In the rows, zero is written as 128.
[126 120 113 141 100  96 144 112 106 117 102 158 114 164 110 138  76 164
 113 157  77 113  81 152 107 162 146 131 170 139 120 127 162 136 164]	(59)
[158 110 110 147 147 124 147 117 137 148 144 139  88 143 101 101 138 185
 123 176 138 120 111 149 179 127 175 144  71 158 133 138 121 120 125]	(59)
[143 112 133 126 107 116 201 104 115 103  94 104 122 129 134 171 113 124
 126  93 167 146 134 147 117 129 138 158 153 129 130 192 108 122 208]	(160)
[106 120 125  76  89 111 126 129 110 105 107 173 130 168  95 102 106 178
 112 144 161 140  92 194 149 121 207 157 111 163 145 133 132  85 126]	(37)
[153 152 157 186 130 105 147 148 121 127 123 164 126 135 129 133 132 153
 129 129  97 137 118 146 100 167 114 103 112 131 133 135 127  76 137]	(114)
[ 96 134 175 143 149 129 117  90 136 103 149 134 118 138 129 158 117 145
 134 119 175  97 142 111 141 140 114 169 132 122 123 108 108 138 144]	(160)
[114 105 120 128 123 108 153 131 118 144 122 191 138 118 140 163 147 103
 122 125 130 155  92 159 196 120 130  88 119 120 123 140  98  80 149]	(77)
[109  99 117 124 104 175 127 158 204 119 103 143 143 132 120 204 140  93
 131  86 160  58 197  72 137 103  94  88  95  95 162  83 176 128  79]	(59)
[ 99 110 144  67 108 124 109 103 154 114  93 105 129 132 138 149  91 100
 112 119 141 153 178  89 117 141 133  91 120 107 129 109  96 145 169]	(158)
[148 163 134 158 134 164 161 115 121 108 175 101 150 124 131 153 152 136
 109 129 178 142 168  83 159 125 173 145 128  67 124 180 175 123 188]	(158)
[127 116 113 121 167 126 113 158 100 146 133 149 128 115 132 104 147 126
 121 134 134 123 136 135 169 144 153 140 135 149 113 124  95 112 106]	(158)
[134 120 121 134 103  55 185 138 156 105 132 150 110 131 128 180 104 157
 146 152 119 138  75  97 105 155  94  98 154 124 124 182  81  72 140]	(7)
[101 134 123 118 121 105 135 117 177 132 127 105 156 132 160 163  72  62
 102  96 134 143 167 114  92 125 110  97 109 116 147 162  93 127 147]	(23)
[149 147 102 120 160 137 125 107 112 147 134 139 115 143 147 101 148 146
 105 124 130 110 100 104 115 125 177 190 116 139 102 124 129 110  94]	(35)
[118 126  88 171  83  93 109 187 125 148 129 137  99 133 100 132 160  73
 113  88 110  46  96 138 252 102 127 114 148 124 113  80 103 140   6]	(194)
[153 116  97 106 119 142 108 180 171 124 140 129 116 166 145 155  84 131
  92 194 143 138 192 132 106 147 136 122  76 147 142 113 178 141 116]	(23)
[122 134 110 111  93  96  94 111 118 138 135 100 107 118 155 121 105 153
 139 140 112  68 159 122 104 129 120 112 115 120 155 122 168 132 102]	(194)
[196 104 112 101 118 123 151 127 125 144 115 131 142 127 151 138 144 118
 120  51 121 150 128  86 103 149 181  98 122 115  73 166 136 126 151]	(160)
[134 139  99 145 175 154 169 157 142 150 124 141  97 142 129 152 138 113
 118 134 113 118 164 120 169 135 135 130  91 159 125 115 119 124  98]	(59)
[149 162 144 139 142 125 136 125  82 123 142 135 118 154 145 135 116 143
 118 144 133 127 168 141 100 121 149 126 141 107 143 127 137 118 120]	(114)
[132 145 118 141 131  95 145 135 114 138 151 127 125 135 139 126 126 145
 113 117 135 105 172 102 162 147 174 133  88 114 110 153 148 137 105]	(194)
[144 143 105 122 131 113 143 149 115 133 150 119 132 116 123 128 127 146
 126 125 117 127 157 105 144 117 151 121 142  97 136 154 104 105  96]	(35)
[ 62 120 175 138 149 103 124 137 133 114 125 131 141 114  99 104 131 131
 144 152 181  99 147 106 108 163 128 176 128 143 118 122  75 103 100]	(194)
[ 78  86  68 123 174 110 174 104 140 138 132 126 147 111 149 166  96 136
 143 140  87 143 182  91  90 138 109 137 168 142 110 161  81 144 139]	(129)
[100 105 116  97 137 141  75 121 158 136 154  96 161 125 110 103  98  95
 140 118 143 137 173 127  93  97 137 145 135 161 140 152  98 173 110]	(7)
[156 117  84  70 167  99 118 124 149 132 158 113  98 119 154 110 104 144
 102 145 117 129 113  98 155 167 149  87 105 155 103 129 117 114 119]	(23)
[132  95  62 136 126 122 135 131 135 160 126 143 149 152 135 132 155  88
 124 118 101 130 112 121 150 122 162 116 160 131 114 147 132 107 101]	(37)
[137 142 166 171  81 106 141 137  97 127 114 154 149 112 153 144 154  66
 145  80 151 119  11 135  83 121  83 106 127  91  90 171 125 134 109]	(77)
[145 164 165 135  73 103  75 144 100 146 105 109 122 154 148 115 123  76
 117 104 114 106 132 160 104 131 114  81 146 108 148  94 126 136  81]	(114)
[120 131 128  93 144 130 135 114  91 137 137  99 141 131 165 109 134 144
 140 154 166 102 148 137  56 108 123 201 192 158 155 139 152 159 134]	(35)
[163  94 136 146  80 115 147  99  92  78 115 146  87 156  91 128 128 180
 124 126 145  86 122 137 127 135 210 109 133 100  89 111 196 118 160]	(114)
[132 159  88  74 135 167 187 121  86 112 101 119 151 126 160 156 110 116
 124  57 106 162  90 151 119 122 156 106 147 155 125 207 191 149 149]	(37)
[141 130 122 107 102 113 110 132 127 132 116 106 109 143 130 102 133 137
 112 145 164 104 146 130 132 119 149 182 117 134 138 118 124 128 108]	(35)
[144 126 140 127 165  97 146 144 122 146 152 144 131 147 144 114 141 139
 142 153 141 130 142  83 166 155 120 146 144 104 121 160 123 100 120]	(77)
[110 126 104 141 173 159 123 126 136 137 127 131 135 132 119  95 115 149
 111 166  92 141 175 131 117 130 117 145 123 127 155  84 113 134 129]	(23)
[123 135 115 121 121 127 168 120 102 121  82 143 132 115 147 169 182 123
 111  93 152 149 147 109 176 156 147 125 159 121 118 136 104  76 168]	(114)
[111 125 124 163  92  99 165 170 176  93 121 146 134 112 100 155  73 122
 148  72 101 113 115 115  88 124  87 117 114 136 129 172 105 106 133]	(158)
[157 134 190 119  85 106 136 125 164 112 129 133 124 144 113 105  92 132
 124  92 133 112 107 164  87 110 101  88  76 113 158  91 139 133 139]	(160)
[135 177 159 111 180 101 156 101  81 140 138 119 122 137 160  79  77 128
 126 135 140 163 107 145  79 156 149 174  94 129 107 196  79 142 130]	(160)
[114  69 144  97 129 140  93 119 146 109 106 112 162 152  82 103 102 153
  98 129 152 116 144 172  84 148 177 168 161 181 131 104 127 117 141]	(129)
[108 117 147 166 144 117 201 132 174 134 148 144 123 139 141 179 163 119
 152 146 159 107 141  83  21 153 113 148 126 178 108 115 105  92 154]	(59)
[116 136 111 109 192 162 136  71 130 161 131 105 121 133 130  79 119  69
 128  87 100 144  60 121 176 104 151 134 108 128 112 171  86 130  91]	(77)
[121 146 116 129 135 123 126 149 128 138 129 138 128 129 135 126 119 132
 138 134 106 144 165 119 150 121  94 121 134 128 148 125 111 148 103]	(114)
[141 125 115 123 108 115 163 127 147 143 141 118 131 129 135 148 163 103
 123 121 151 142  88  91 108 138 183 126 131 134  87 168 101  92 117]	(35)
[144 130 113 139 133 115 147 131 127 150 140 140 123 138 150 122 151 140
 130 140 125 116  91 119 107 139 140 157 158 153 127 144 126  82 139]	(158)
[149 150 152 113  92 139 128 150 124 132 100 131 144 112 148 113 138 157
 131 134 124 110 142 150  89 118  81 110 128 101 174 107 183  92 138]	(129)
[116 168 160 148 151 165 137 114 129 126 128 130 135 136 116 132 121 147
 116 119 132 154 117 122 154 125 156 141  80 107 131 152 120 146 103]	(35)
[144 112 109 123 151 133 112 200 150 129 108 169 146 133  86 130 102  92
 103 106  81 100 118 127 194 141 106  74 158 118 129  94 141 121  70]	(59)
[130 127 112 139 115 139 144 133 129 132 147 123 121 111 121 152 167 139
 138 136 143 141 120 101 125 129 173 140 135 137  97 153 109 105 127]	(35)
[119 106  98 146 116 135 137 127 164 121 134 117 105 147  97 121 125 120
 149 142 132 128 132 126 191  92 127 153 127 147 130 144 136 143 139]	(37)
[142 113  94 148 117 126 141 139 126 149 129 134 120 128 134 129 170 133
 143 135 115 115 155 114 132 133 143 115 118 122 123 133 137 120 108]	(7)
[131 122 136 121 132 121 147 123 116 148 142 132 114 145 126 132 161 130
 113 148 154 136 111 144 154 121 195 126 117 140 115 119  93 117  96]	(35)
[154 111  80 147 143  74 112 111 103 124 121 142 121 145 142  98  98 170
 109 152  84 104 229  88  90 173 139 135 118  76 120 110 140 115 137]	(114)
[140 161 162  88 127 195 107 147 127 116 131 114 110 114 121 120 127 185
 159 146 126 156 175 134  93 124 131  75  69 141 168 112 154 127  97]	(114)
[138 124 119 125 135 113 125  79 122 142 170 119 125 163 141  97 135 155
 121 180 107 120 130 108 104 147 141 139 145 104 136 102 162 120 156]	(77)
[112 138 150 120 108  82 169 118 145 130 125 115  77 112 151 147 125 117
 161 111 133 122 124  98 132 157 137 111 112 162  68 159  98  88 163]	(129)
[180 131 137 124 150 171 149 143  99 145 122 128 125 137 137 137 184 148
 132 118 130 150 180 114 119 122 171  92 143 118 136 118 138  96 118]	(114)
[135 150 144  81 127 131 137 115 152 107 107 151 123 137 130 125  98 127
 105 120 138 140  51 111 137 146 103 132 112 108 121 114 120 117 124]	(160)
[ 84 144 157  79 141 144 166 140 127 102 100 135 123 100 111 130 124 148
 126 123 146 150 140 150 168 143 132 111  91 148 142 111 107 125 133]	(35)
[103 115 163  91 102 118 139 151 177 141 103 131 148 147 131 125 134 114
 117 140 171 115  82 163 118 156 124 117  99 168 145 123 126  97  81]	(129)
[139 119 115 128 145 162 123 151 152 157 133 127 171 123 129 142 134 125
 126 124 112 168 123 146 163 138 101 127 149 145 162 156 120 145 122]	(160)
[130 148 111 134 107 101 172 141 141 129 211  73  95 123 126 105 189 144
 145 184 163  98 148  65  72 119 139 124 144 110 123  80  68 106  83]	(23)
[133 109  49 120 161  82 158 148 134 161 139  90 143  89 155 116 148  71
  96 161 126 148 197  96 174 150 107 123 126 116 121 150  83 133 140]	(194)
[151 166 176 134 165 145 140  98 118  98 158 116 127 157 149 124  74 184
 115 145 147 117 119 126  81 121 114 147 127 110 154 146 196 168 156]	(23)
[142 170 146  88 161 138 118 128 124 125 143 126 148 133 164 108 118 123
  80 106 137 145 180 111  51 139 133 127  76 128 133  77 120 131 146]	(158)
[108 149 172 130 104 165 143 104 103 104 114 111  85 124 115 157 158 125
 158 111 188 133  64 128 163 109 152 150 109 129 107 165  89 109 116]	(77)
[137 149  92 118 144 153 107  94 132 165 155 122 149 144 153 111 140 107
 105  95 102 137  85 121 140 112 143 135  97 124 134 141 129 136  87]	(77)
[150 131 114 129  96 123 172 110 145 125  81 109  84 146 187 165 117 148
 110 179 150 147  94 141 122 167  94 144  81 155 135 162 182 150 195]	(23)
[120 127 139 183 113  90 145 144 101 144 130 136 128 126 111 127 133 133
 145 127  93 118 129 117 117 129 134 115 159 110 114 136  91 128 103]	(194)
[137 120 137 134 129 148  93 110 126 107 127 117 113 169  89 102  88 187
 119 169  81 140 105 177 141 134 132  93 101 129 163  97 159 172 103]	(37)
[146 150  96 136 113 112 151  97 127 151 123 109 120 103 163 116 133 105
 138  88 112 121  98  96 117 122 148 135 104 111 101 201 142 114 140]	(35)
[114 153 160 107  77 129 170 134 116  80 110 139 116  99 111 145 154 179
 119  85 151  96  94 142 110 122 118  86  87 107 128  68 121 109 104]	(129)
[162 170 149 172 184 139 117 122 107 146 171 127 110 148 154 102 122 180
 113 175  99 109 176 136 115 132 112 126  87  96 177  96 152 121 116]	(158)
[141 118 125 120 158 136 106 133 157 142 137 107 167 138 122 113  87 126
  95 109 114 119 185 125 138 124 139  93  73 104 167 141 157 162  80]	(194)
[109 144 159 126 144 149 158 165 135  99 102 167 155 103 105 142 111 137
 123 120 139 150 120 139 114 125 107 122  96 112 144 137 112 102 116]	(35)
[152 140 141 143 157 129 122 152 104 142 120 148 117 117 135 137 140 155
 129 158 125 157 114 107 156 131 113 147 150 135 114 143 108 119 132]	(194)
---
[117 130 110 150 152 145 122 147 145 121 159  93 177  52 168 113 134 111
 157  21 122 160  68  70 241 158 105 101 184  89 124  94 107 151 163]	(89)
[ 85  93  88 123 145 141 135 128 167  90  79 144 174  25 202 117 125 159
 163  86 103 163 150 127 175  75  76  78 185  97  83  64 136 138 114]	(144)
[ 88  90 117 119 147 158 134 116 168  79  88 134 196  40 204 118 124 170
 169 109  97 148 152 112 177  88  82  66 204 109  82  67 121 134 137]	(60)
[ 89 102  99 125 151 151 134 129 185  86  79 141 169  33 198 111 116 148
 165  88  87 149 149 109 167  96  78  58 195  88  79  59 128 137 124]	(127)
[126 133 116 151 146 144 122 153 141 126 138  98 171  33 157 116 135 106
 148  23 136 199  67  93 244 139 101 127 149  86 117 106 113 128 161]	(89)
[113 125  82 138 153 122 137 158 104 133 134  98 169  41 163 115 154 120
 139  32  80 176  51 123 234 118 103 139 167  69 135 104 128 130 156]	(149)
[114 124  91 141 152 133 131 143 141 106 147  92 170  51 158 122 137  97
 152  14  94 153  58  97 229 142  95 111 184  81 121  84 111 120 163]	(141)
[113 125 109 131 151 119 131 141 148 124 152  96 203  56 178 112 142  94
 145  29  96 153  54  84 230 146  88 106 193  91 119 110 113 142 167]	(89)
[119 107 100 152 158 139 125 148 119 121 140  96 163  26 154 118 155 111
 150  30 117 187  76 114 233 124 111 130 152  82 123 106 127 129 174]	(20)
[ 79  96 139 132 130 174 133 134 163  84  88 128 183  62 202 118 115 177
 178 142 121 137 154 106 165 100  82  60 219 101  73  43 114 128 144]	(16)
[101  92 105 119 142 165 142 134 170  80  90 125 200  38 191 103 114 176
 169  97 108 158 149 104 184  84  94  73 213 103  77  62 127 136 137]	(60)
[ 91  95 130 121 149 160 135 127 155  97  85 130 189  44 200 104 122 164
 166 108 129 166 161 123 168  97  85  78 202 113  72  69 131 128 141]	(20)
[ 79 104 120 129 144 157 131 140 187  86  87 121 181  37 194 109 124 183
 177 134 123 165 160 117 173  86  89  83 206 103  67  49 119 141 141]	(16)
[113 118 110 157 149 138 120 153 148  97 145  93 154  34 175 123 143 115
 156  42 115 182  71  99 219 128  95 118 172  77 128 100 113 132 190]	(16)
[ 75  85 131 120 120 175 132 124 144  95  81 146 167  74 207 133 111 151
 169 120 119 136 152 120 161  95  80  64 200 105  83  40 124 106 123]	(141)
[118 133 108 150 152 132 131 138 151 111 136  83 198  41 168 102 132 139
 155  34 129 165  66  91 227 148  81 111 199  86 104 103 102 130 172]	(144)
[128 127  93 156 158 142 129 160 151 116 136  94 167  48 173 114 135 113
 157  21 119 199  49 104 234 125 114 143 168  82 115  95 114 133 161]	(28)
[ 94  89  99 106 148 140 132 133 173 102  81 153 183  38 211 113 117 131
 155  81  84 157 141 106 174  91  71  64 192 106  90  60 143 143 111]	(89)
[ 96  89  98 115 145 158 131 123 192  85  80 148 177  28 207 119 114 155
 159  77  85 167 150 107 174  81  77  69 190  96  83  62 133 136 124]	(60)
[ 98  97 106 122 145 164 135 126 171  80  90 132 193  37 193 111 120 169
 168  94 105 161 145 106 182  86  88  71 203 100  83  57 124 134 137]	(60)
[122 135  85 139 156 130 134 153 140 110 147  88 182  30 145 104 139 106
 156  20 113 174  55  84 239 136  93 120 184  83 117  86 103 148 156]	(89)
[119 126 113 151 145 158 121 148 155 118 161  93 185  44 173 112 126 130
 150  33 114 173  66  74 237 142 109 112 188  83 120 104 108 152 175]	(60)
[ 87 115 129 110 144 155 135 137 162  88  91 125 201  41 189  89 112 164
 167 117 140 164 159 102 190 102  83  78 209 115  59  74 129 136 135]	(89)
[108 135 107 153 153 132 128 159 179 112 149  75 182  38 169 106 138 128
 156  52 117 176  70  94 229 131 102 132 198  83 100 104 101 148 176]	(16)
[ 78 111 104 116 144 148 132 131 170 113  76 141 171  32 210 102 112 167
 159  98  88 168 152 123 175  87  78  89 198 100  75  66 140 140 115]	(149)
[ 89 102  84 116 148 150 132 135 164 107  72 147 156  32 204 111 125 162
 159  85  82 163 150 133 175  79  78  86 185  94  87  45 138 132 104]	(149)
[ 76 112 141 125 124 171 129 118 135 112  81 138 183  59 210 111 110 175
 169 132 118 152 154 126 162  96  76  79 211 108  75  48 121 123 136]	(149)
[ 82  93  95 113 140 148 128 139 189  88  87 144 160  40 203 116 110 142
 168  85  92 152 151 110 182  95  82  71 187  99  78  58 138 130 111]	(141)
[ 76 109 106 121 143 144 130 129 167 120  69 150 165  33 215 115 112 166
 155  94  84 175 144 123 162  81  77  84 191 102  88  60 145 140 117]	(149)
[105 103 100 120 139 173 137 137 177  85  94 127 194  32 186 100 114 173
 167  90 121 174 150 113 186  77  94  86 203  99  73  52 122 135 133]	(60)
[112 116 101 162 146 134 124 125 134 103 147  91 164  45 182 122 131 112
 162  12 106 146  61  77 212 148  84  92 199  82 131  97 107 149 170]	(144)
[106 127 119 147 151 153 122 136 168 133 156  98 189  47 188 102 120 129
 170  33  96 149  65  86 243 151 108  99 190  86 113 110 114 147 169]	(185)
[ 90 108 125 126 138 169 134 127 169  87  84 128 195  41 194 109 109 184
 168 110 131 172 151 102 176  85  87  78 210 109  73  61 120 129 143]	(60)
[ 76  98 129 118 146 156 132 125 159 101  91 137 184  37 199 101 117 156
 168 109 119 167 157 109 173  95  87  77 202 106  67  76 140 138 149]	(20)
[ 74 111 120 133 150 150 120 128 196  85  88 150 148  23 205 131 129 161
 173 102  90 168 160 124 161  84  77  60 166  96  85  58 132 139 136]	(16)
[ 84  99 121 115 130 155 134 132 170  89  92 131 185  48 199 106 106 147
 173 104 109 155 145 114 177  99  85  75 204 107  71  66 134 123 137]	(141)
[ 81 103 102 115 146 147 140 132 166 108  78 142 176  43 213 115 124 177
 154 101  81 150 143 131 160  96  73  69 202 102  91  69 134 141 112]	(149)
[ 71 111 109 124 141 152 132 130 161  90  93 140 190  50 200 104 116 155
 172 111  99 159 136 115 172  86  88  81 204 102  74  62 140 141 145]	(28)
[ 67 112 134 140 138 176 123 113 123  85  79 155 166  71 203 136 123 160
 174 128 119 144 151 126 156  91  80  66 186 109  90  31 121 113 138]	(28)
[104 143 102 164 147 149 119 149 144 112 162  89 164  56 171 112 127 112
 163  31 116 169  64  81 230 144 117 125 184  83 113  96 111 158 171]	(28)
[ 56 102 141 134 137 171 121 112 139  98  81 146 169  66 213 129 124 170
 172 144 125 147 154 128 153  86  77  80 195 116  76  50 123 125 137]	(28)
[101  97 112 123 149 172 130 129 177  84  88 129 185  40 209 102 109 164
 176 101 118 153 148 114 189  97  94  74 209 108  80  57 124 135 130]	(185)
[ 95 119 118 130 139 154 131 136 193  78  85 120 201  44 204  89  92 156
 174 100 127 183 143  98 176 100  92  89 217 115  54  71 136 139 153]	(28)
[ 73 110 124 127 146 154 135 127 164 100  77 126 184  50 202 103 120 181
 165 122 136 159 160 128 157  79  79  83 210 106  70  60 121 118 137]	(127)
[110 129 123 158 145 140 123 145 155 126 154  84 175  68 189 115 127 108
 144  36 113 151  73  82 220 153 107 111 194  78 114 117 108 144 171]	(127)
[137 123  90 161 147 141 128 150 140 112 133  85 159  33 166 112 133 123
 154   4 139 194  71 105 228 126 102 134 168  77 118  94 110 133 153]	(144)
[106 138 127 163 147 150 122 157 163 129 159  85 178  55 175 103 127 136
 166  49 112 167  74  77 234 147 114 109 191  79 115  99 111 155 180]	(16)
[144 108  86 147 150 141 130 152 138 100 138  93 174  29 160 124 141 112
 147  13  95 186  60 101 239 124 106 126 157  73 133  99 110 135 160]	(60)
[ 87 100 102 116 135 148 135 126 166 105  81 147 176  36 216 109 105 146
 165  88  64 152 143 114 170  93  79  69 204  98  83  59 144 143 123]	(149)
[107 130 113 154 144 137 119 153 132 116 148  84 162  43 153 123 138 109
 143  36 127 180  73 102 245 144 112 135 155  85 116 116 123 119 171]	(141)
[104  99 123 129 136 156 138 122 162  70  89 120 189  42 205 106 110 162
 172  94 132 150 148 109 162 104  77  59 220 110  70  72 126 132 145]	(144)
[ 72  98  95 111 145 143 129 136 176  97  84 145 163  37 200 112 117 153
 164  96  91 161 158 125 178  84  82  82 182 101  79  59 144 133 110]	(141)
[100 104  99 123 141 150 142 134 183  82  80 132 185  25 200 102 107 163
 163  81 110 163 149 116 165  94  72  66 205  99  71  79 132 146 117]	(144)
[137 113  98 150 147 151 133 158 144 112 138  85 176  33 158 116 134 124
 144  21 119 193  55  89 241 123 111 134 172  77 120 112 112 131 167]	(60)
[124 117 120 157 148 130 124 156 152 109 145  80 177  43 180 121 132 109
 145  44  99 174  71  97 230 144 103 126 175  85 117 116 115 139 181]	(16)
[120 120 107 157 141 162 122 148 145 113 154  98 174  48 174 113 129 127
 159  20 107 168  76  77 242 141 112 104 173  75 132 111 111 146 169]	(60)
[106 126 112 151 142 144 127 139 149 124 147  89 190  53 176 109 123 140
 154  31 102 161  68  72 223 137  99 109 198  85 122 109 109 150 169]	(60)
[ 84  74 139 128 119 176 134 123 130  88  86 137 180  81 212 131 110 148
 180 136 108 105 155 118 169 106  85  52 210 120  84  39 114 112 117]	(141)
[ 77 100 125 126 128 171 131 117 131  80  89 140 172  48 194 122 120 175
 174 116 140 145 154 120 163  94  71  63 200  95  76  47 120 120 139]	(144)
[ 88 121 115 127 141 164 132 127 159  85  95 128 175  26 190 104 111 166
 177  98 109 164 147 110 192 111  87  80 201  98  72  58 122 136 144]	(149)
[ 98 101 129 127 130 191 133 127 159  86  88 128 196  49 189 110 111 189
 170 119 138 158 160 111 182  96  86  76 205 103  71  45 104 126 132]	(60)
[138 122  94 151 158 150 125 150 165 131 138  84 177  31 168  99 135 119
 151  13 111 188  62 111 247 127 117 138 170  80 116 104 119 136 156]	(185)
[132 116 115 137 154 130 130 147 144 130 146  96 193  46 175 117 137  92
 137  18 107 174  56  92 238 145  99 115 174  95 118 112 123 129 167]	(89)
[ 80  82 100 110 150 145 133 131 176 105  88 144 179  32 208 106 127 151
 161  94 100 165 157 123 173  83  83  83 192 102  74  72 143 140 127]	(20)
[123 122  84 148 149 135 132 152 165 131 136  78 182  46 165 104 138 126
 140  25 119 179  66 112 213 123  96 138 191  72 112  88 102 135 159]	(127)
[116 131 105 164 146 140 121 131 124 108 155  89 177  44 170 113 128 122
 159  18 112 153  74  84 223 152  96  97 193  83 127  91 110 154 173]	(144)
[ 88 133 121 149 144 135 123 148 146 125 157  89 179  61 175 115 123 117
 153  50 114 153  70  79 233 152 106 114 196  94 112 113 117 140 168]	(141)
[ 90  96  96 112 147 161 130 136 201  96  86 140 178  26 212  94 101 160
 171  92  92 158 144 108 189  92  86  75 205  97  73  69 137 151 115]	(185)
[110 119 118 154 155 146 121 149 116 118 153  95 156  51 169 114 137 116
 158  27 120 168  77  78 235 155 110 110 169  77 126 116 121 143 176]	(20)
[131 124  98 143 155 138 126 160 135 121 145  96 172  40 155 115 146 103
 142  10 125 187  62  92 252 143 104 125 152  78 127 109 118 129 159]	(89)
[114 121 122 154 150 140 118 144 125 130 154  94 174  56 176 110 129 112
 153  29 106 158  77  79 227 162 105 107 179  86 123 107 119 152 173]	(20)
[109 126 109 158 142 154 124 145 134 126 155  87 176  47 156  97 131 124
 166  22 124 171  84  81 236 153 110 114 180  74 116 106 112 148 178]	(20)
[117 132 105 139 159 133 130 142 148 123 139  92 180  45 164 111 144 120
 157  25 125 177  67  95 231 136  90 123 177  91 114  88  99 135 151]	(89)
